Below is a small trained network, with its code and all its weights. Each question gives an input and a class and asks what happens when units are switched off, that is, made to give their printed mean instead of their output.

import numpy as np


def w(rows, s, z=0):
    codes = np.array(rows[::2]) - 128.0
    scale = np.full(codes.shape[1], s)
    scale[-1] = z or s
    return codes * scale


def f(y):
    return y / 2 * (1 + np.tanh(0.7978845608 * (y + 0.044715 * y**3)))


def log_softmax(a):
    a = a - a.max(-1, keepdims=True)
    return a - np.log(np.exp(a).sum(-1, keepdims=True))


def net(x, mask):
    res = np.array(x, float).reshape(1, 8) / 4 @ E
    y = f(res @ A[0][:, :-1].T + A[0][:, -1])
    res = res + np.where(mask, y, B[0][:, -1]) @ B[0][:, :-1]
    return log_softmax(res[-1] @ U[:, :-1].T + U[:, -1])


A, B = {}, {}
E = w([
[79,118,38,61,129,111],'x0',
[193,122,193,255,147,244],'x1',
[124,206,80,167,62,87],'x2',
[175,149,146,27,213,194],'x3',
[173,198,158,138,129,41],'x4',
[47,130,162,131,95,111],'x5',
[217,25,140,75,43,45],'x6',
[95,143,250,128,40,137],'x7',
],0.0081)
A[0] = w([
[160,127,146,56,60,2,226],'N1',
[147,43,81,126,134,111,150],'N2',
[123,198,144,132,149,63,214],'N3',
[90,144,73,150,193,104,181],'N4',
[182,53,167,163,176,193,209],'N5',
[167,207,87,71,120,61,141],'N6',
[65,110,37,58,152,177,182],'N7',
[117,157,83,199,156,118,170],'N8',
[122,94,136,144,169,238,253],'N9',
[195,57,49,104,145,76,177],'N10',
[209,95,106,182,122,72,225],'N11',
[120,232,118,212,116,170,197],'N12',
[95,64,146,128,62,110,192],'N13',
],0.0095,0.0046)
B[0] = w([
[134,162,140,94,45,142,250],'N1',
[200,105,113,49,118,99,172],'N2',
[52,188,139,214,89,163,179],'N3',
[92,193,86,191,153,111,182],'N4',
[223,129,173,138,173,146,228],'N5',
[163,199,96,149,105,144,187],'N6',
[106,139,80,35,205,24,218],'N7',
[79,97,62,200,187,133,178],'N8',
[189,141,218,102,255,115,242],'N9',
[213,95,6,125,96,110,200],'N10',
[166,84,117,158,97,158,192],'N11',
[96,97,145,153,143,157,228],'N12',
[116,93,186,65,70,70,198],'N13',
],0.0095,0.012)
U = w([
[112,230,122,136,63,152,11],'0',
[75,169,77,101,199,23,52],'1',
[78,96,237,105,42,105,201],'2',
[174,115,210,129,196,245,254],'3',
[81,94,103,229,152,197,54],'4',
[175,69,98,90,74,153,48],'5',
],0.011,0.0016)

Each question gives the input, the list of numbers given to net, and the class t.
The units are the neurons (one row each of A and B). Each row of codes is followed by its name. A weight is (code - 128) times the scale printed after its matrix; where a second scale follows, it is the last column's (A, B and U).
mask holds one flag per neuron, in row order. A switched-off neuron (its flag False) gives its mean, the last column of its row in B, instead of its output. The means were averaged over made-up inputs and are rounded, as every weight is.
A unit's drop is (log p(t) with every unit on - log p(t) with that unit switched off) / (log p(t) with every unit on - log p(t) with every unit switched off).
The circuit of an input: a set's keep is (log p(t) with only the set's units on - log p(t) with every unit switched off) / (log p(t) with every unit on - log p(t) with every unit switched off). Starting from the 12 units with the biggest drops (on a tie, the unit counted first), units are removed one at a time, each time the one whose removal leaves the highest keep (on an exact tie, the one counted first), for as long as the keep stays at least 0.8.
units of the circuit, in order: the units of the circuit, biggest drop first
most important unit: the unit with the biggest drop
top k neurons: the k neurons with the biggest drops, biggest first
drop when u is switched off: that unit's drop, to one decimal
input [3,-4,8,4,-2,-3,4,-1], class 5: units of the circuit, in order => N10
input [-8,1,2,1,-3,0,5,4], class 2: top 3 neurons => N13, N9, N10
input [-6,-5,-1,3,-5,-7,2,7], class 2: units of the circuit, in order => N9, N10, N8
input [7,2,2,5,6,5,-3,3], class 0: units of the circuit, in order => N9, N3
input [-5,4,2,-4,1,-3,-7,0], class 4: top 2 neurons => N8, N12
input [-6,6,0,-6,8,-4,0,1], class 4: units of the circuit, in order => N9, N8
input [8,-8,-5,-1,-2,-1,7,-6], class 5: top 3 neurons => N10, N1, N2
input [-8,5,8,3,7,-1,8,-1], class 0: units of the circuit, in order => N9, N3
input [3,-4,7,1,6,1,7,-6], class 5: top 2 neurons => N10, N11
input [5,-5,5,-3,8,4,-1,8], class 0: top 2 neurons => N6, N3
input [4,-8,3,2,-2,-4,1,5], class 0: top 3 neurons => N1, N6, N9
input [0,2,7,5,1,-8,2,-1], class 5: top 2 neurons => N9, N10
input [-8,-7,-2,-2,7,-5,-5,8], class 0: top 2 neurons => N3, N13
input [-3,-8,6,-1,-2,5,2,-2], class 0: most important unit => N1
input [-2,2,2,4,5,0,2,4], class 0: top 2 neurons => N9, N13
input [-5,-2,5,-4,5,8,8,-7], class 5: top 2 neurons => N10, N11
input [-8,1,1,-2,7,-1,-4,3], class 4: drop when N9 is switched off => 0.1
input [1,-7,-6,-8,-1,-3,5,0], class 5: drop when N10 is switched off => 0.4
input [-4,5,8,1,6,3,-1,5], class 4: drop when N12 is switched off => 0.2
input [4,2,-1,5,3,-8,0,-4], class 1: drop when N7 is switched off => 0.5
input [6,-6,1,2,8,6,6,7], class 0: most important unit => N6
